Here is a tiny trained network, its code and every weight. The questions are about switching its units off for an input and a class, where a switched-off unit gives its printed mean instead of its output.

import numpy as np


def w(rows, s, z=0):
    codes = np.array(rows[::2]) - 128.0
    scale = np.full(codes.shape[1], s)
    scale[-1] = z or s
    return codes * scale


def norm(h):
    return h / np.sqrt((h * h).mean(-1, keepdims=True) + 1e-5)


def f(y):
    return y / 2 * (1 + np.tanh(0.7978845608 * (y + 0.044715 * y**3)))


def log_softmax(a):
    a = a - a.max(-1, keepdims=True)
    return a - np.log(np.exp(a).sum(-1, keepdims=True))


def net(x, mask):
    res = np.array(x, float).reshape(1, 7) / 4 @ E
    u = 0
    for l in range(2):
        y = f(norm(res) @ A[l][:, :-1].T + A[l][:, -1])
        res = res + np.where(mask[u : u + 12], y, B[l][:, -1]) @ B[l][:, :-1]
        u += 12
    return log_softmax(norm(res)[-1] @ U[:, :-1].T + U[:, -1])


A, B = {}, {}
E = w([
[132,132,120,134,134,121,130,136,127],'x0',
[123,119,129,129,127,132,125,127,126],'x1',
[61,116,98,133,115,86,235,110,112],'x2',
[128,136,132,127,124,125,126,123,123],'x3',
[53,253,85,98,91,164,102,166,202],'x4',
[127,128,131,127,129,129,130,129,131],'x5',
[113,119,149,167,166,26,90,34,237],'x6',
],0.0067)
A[0] = w([
[73,210,104,111,72,113,97,140,221,41],'L0N0',
[151,110,150,146,158,122,118,60,133,73],'L0N1',
[129,165,142,153,138,133,132,129,106,117],'L0N2',
[131,137,125,180,97,117,121,156,142,126],'L0N3',
[74,150,120,139,142,131,153,147,93,57],'L0N4',
[178,181,131,125,130,156,85,166,126,90],'L0N5',
[89,209,76,82,79,234,142,209,108,116],'L0N6',
[145,126,122,122,156,99,137,44,155,109],'L0N7',
[189,107,127,108,91,180,170,185,14,175],'L0N8',
[149,127,144,143,161,122,101,113,126,96],'L0N9',
[200,95,186,140,148,127,99,146,122,88],'L0N10',
[221,137,154,124,131,177,2,144,145,254],'L0N11',
],0.0068,0.0053)
B[0] = w([
[112,135,77,125,242,255,135,44,63,199],'L0N0',
[131,154,128,152,102,140,142,180,148,142],'L0N1',
[130,65,109,128,107,143,105,109,180,126],'L0N2',
[151,104,120,88,156,157,141,145,95,130],'L0N3',
[180,162,87,78,94,123,112,98,187,128],'L0N4',
[45,36,144,86,140,96,101,129,75,152],'L0N5',
[157,37,172,135,13,31,115,183,141,253],'L0N6',
[164,98,128,197,128,128,139,171,43,159],'L0N7',
[53,212,67,127,241,182,93,7,219,255],'L0N8',
[179,191,110,128,99,114,149,116,173,129],'L0N9',
[166,226,83,166,102,141,134,109,186,154],'L0N10',
[173,129,183,108,153,114,11,191,73,251],'L0N11',
],0.0054,0.0076)
A[1] = w([
[102,130,117,131,31,87,214,156,122,114],'L1N0',
[145,86,196,110,110,119,89,169,177,39],'L1N1',
[70,154,84,146,83,151,180,118,149,105],'L1N2',
[194,99,178,191,99,48,155,169,90,147],'L1N3',
[96,143,85,115,93,182,208,118,153,187],'L1N4',
[132,74,162,96,79,115,142,196,111,123],'L1N5',
[89,177,82,167,146,130,118,65,155,177],'L1N6',
[73,98,100,175,171,113,254,77,155,143],'L1N7',
[220,134,184,125,103,90,96,183,136,182],'L1N8',
[96,181,86,119,218,142,108,93,142,254],'L1N9',
[157,203,133,99,180,182,75,131,126,53],'L1N10',
[160,157,155,174,194,153,46,134,117,127],'L1N11',
],0.0085,0.0024)
B[1] = w([
[132,14,113,144,124,92,73,72,210,179],'L1N0',
[133,179,112,143,125,169,173,177,77,162],'L1N1',
[163,132,110,136,133,133,174,67,123,184],'L1N2',
[158,92,168,146,76,107,76,186,140,185],'L1N3',
[139,158,97,170,132,114,193,78,132,195],'L1N4',
[106,133,82,107,89,143,121,123,121,156],'L1N5',
[160,151,124,100,119,146,129,174,114,208],'L1N6',
[66,188,157,151,121,142,143,187,37,254],'L1N7',
[125,252,92,113,95,176,255,117,114,198],'L1N8',
[125,150,152,87,175,153,144,134,112,249],'L1N9',
[58,27,172,161,153,70,105,133,141,211],'L1N10',
[151,54,96,110,144,109,144,63,203,246],'L1N11',
],0.0091,0.008)
U = w([
[133,81,139,69,235,149,67,91,203,251],'0',
[72,230,125,132,189,158,222,121,72,191],'1',
[98,150,103,59,44,168,63,226,110,87],'2',
[96,89,46,139,51,105,172,57,196,32],'3',
[254,146,151,160,85,92,145,138,213,84],'4',
[99,101,185,209,74,65,124,214,84,28],'5',
],0.014,0.0018)

Each question gives the input, the list of numbers given to net, and the class t.
The units are the neurons (one row each of A and B). Each row of codes is followed by its name. A weight is (code - 128) times the scale printed after its matrix; where a second scale follows, it is the last column's (A, B and U).
mask holds one flag per neuron, layer by layer. A switched-off neuron (its flag False) gives its mean, the last column of its row in B, instead of its output. The means were averaged over made-up inputs and are rounded, as every weight is.
A unit's drop is (log p(t) with every unit on - log p(t) with that unit switched off) / (log p(t) with every unit on - log p(t) with every unit switched off).
The circuit of an input: a set's keep is (log p(t) with only the set's units on - log p(t) with every unit switched off) / (log p(t) with every unit on - log p(t) with every unit switched off). Starting from the 12 units with the biggest drops (on a tie, the unit counted first), units are removed one at a time, each time the one whose removal leaves the highest keep (on an exact tie, the one counted first), for as long as the keep stays at least 0.8.
circuit, biggest first: the units of the circuit, biggest drop first
unit that matters most: the unit with the biggest drop
top k neurons: the k neurons with the biggest drops, biggest first
k most important neurons of layer l: the k neurons of layer l with the biggest drops, biggest first
input [7,-1,6,-3,0,-8,2], class 5: circuit, biggest first : L0N8
input [-3,-2,-7,4,-8,4,2], class 4: circuit, biggest first : L1N8, L0N0
input [-6,-5,2,-8,7,7,-7], class 3: 2 most important neurons of layer 0 : L0N6, L0N11
input [-8,-3,-1,4,0,5,8], class 4: circuit, biggest first : L0N8, L1N10
input [-1,-4,1,7,0,-5,7], class 5: circuit, biggest first : L0N8, L0N7
input [-4,2,1,8,1,3,-2], class 3: top 2 neurons : L0N6, L0N11
input [-8,4,1,2,-7,7,0], class 1: top 3 neurons : L0N6, L0N11, L1N7
input [-6,1,5,5,8,5,-1], class 3: circuit, biggest first : L0N6, L1N0
input [2,7,5,0,-1,1,7], class 5: top 2 neurons : L0N8, L0N0
input [-7,-7,-5,1,4,-5,0], class 2: top 4 neurons : L0N8, L0N6, L1N8, L1N1
input [-3,-2,2,-3,-3,-7,1], class 5: 2 most important neurons of layer 0 : L0N8, L0N11
input [2,-4,1,7,6,-4,0], class 3: 3 most important neurons of layer 0 : L0N6, L0N8, L0N11
input [0,0,-2,6,7,4,0], class 2: top 3 neurons : L0N6, L0N8, L1N0
input [-3,3,-8,-6,-1,-3,2], class 4: top 2 neurons : L0N8, L0N0
input [-8,-1,0,8,5,-2,2], class 0: unit that matters most : L0N0
input [0,-8,2,-1,-4,8,6], class 5: top 2 neurons : L0N11, L0N8
input [-6,-5,8,0,2,7,-8], class 3: top 2 neurons : L0N6, L1N0
input [0,1,-3,-3,0,-2,3], class 4: 3 most important neurons of layer 1 : L1N8, L1N11, L1N7
input [-5,-1,6,4,-5,5,1], class 5: 2 most important neurons of layer 0 : L0N8, L0N0
input [-8,3,2,-1,5,-7,-6], class 3: 2 most important neurons of layer 0 : L0N6, L0N11
input [-2,-3,2,7,5,-8,6], class 1: unit that matters most : L0N11
input [0,-2,-5,4,-1,-5,5], class 4: top 2 neurons : L0N8, L1N8
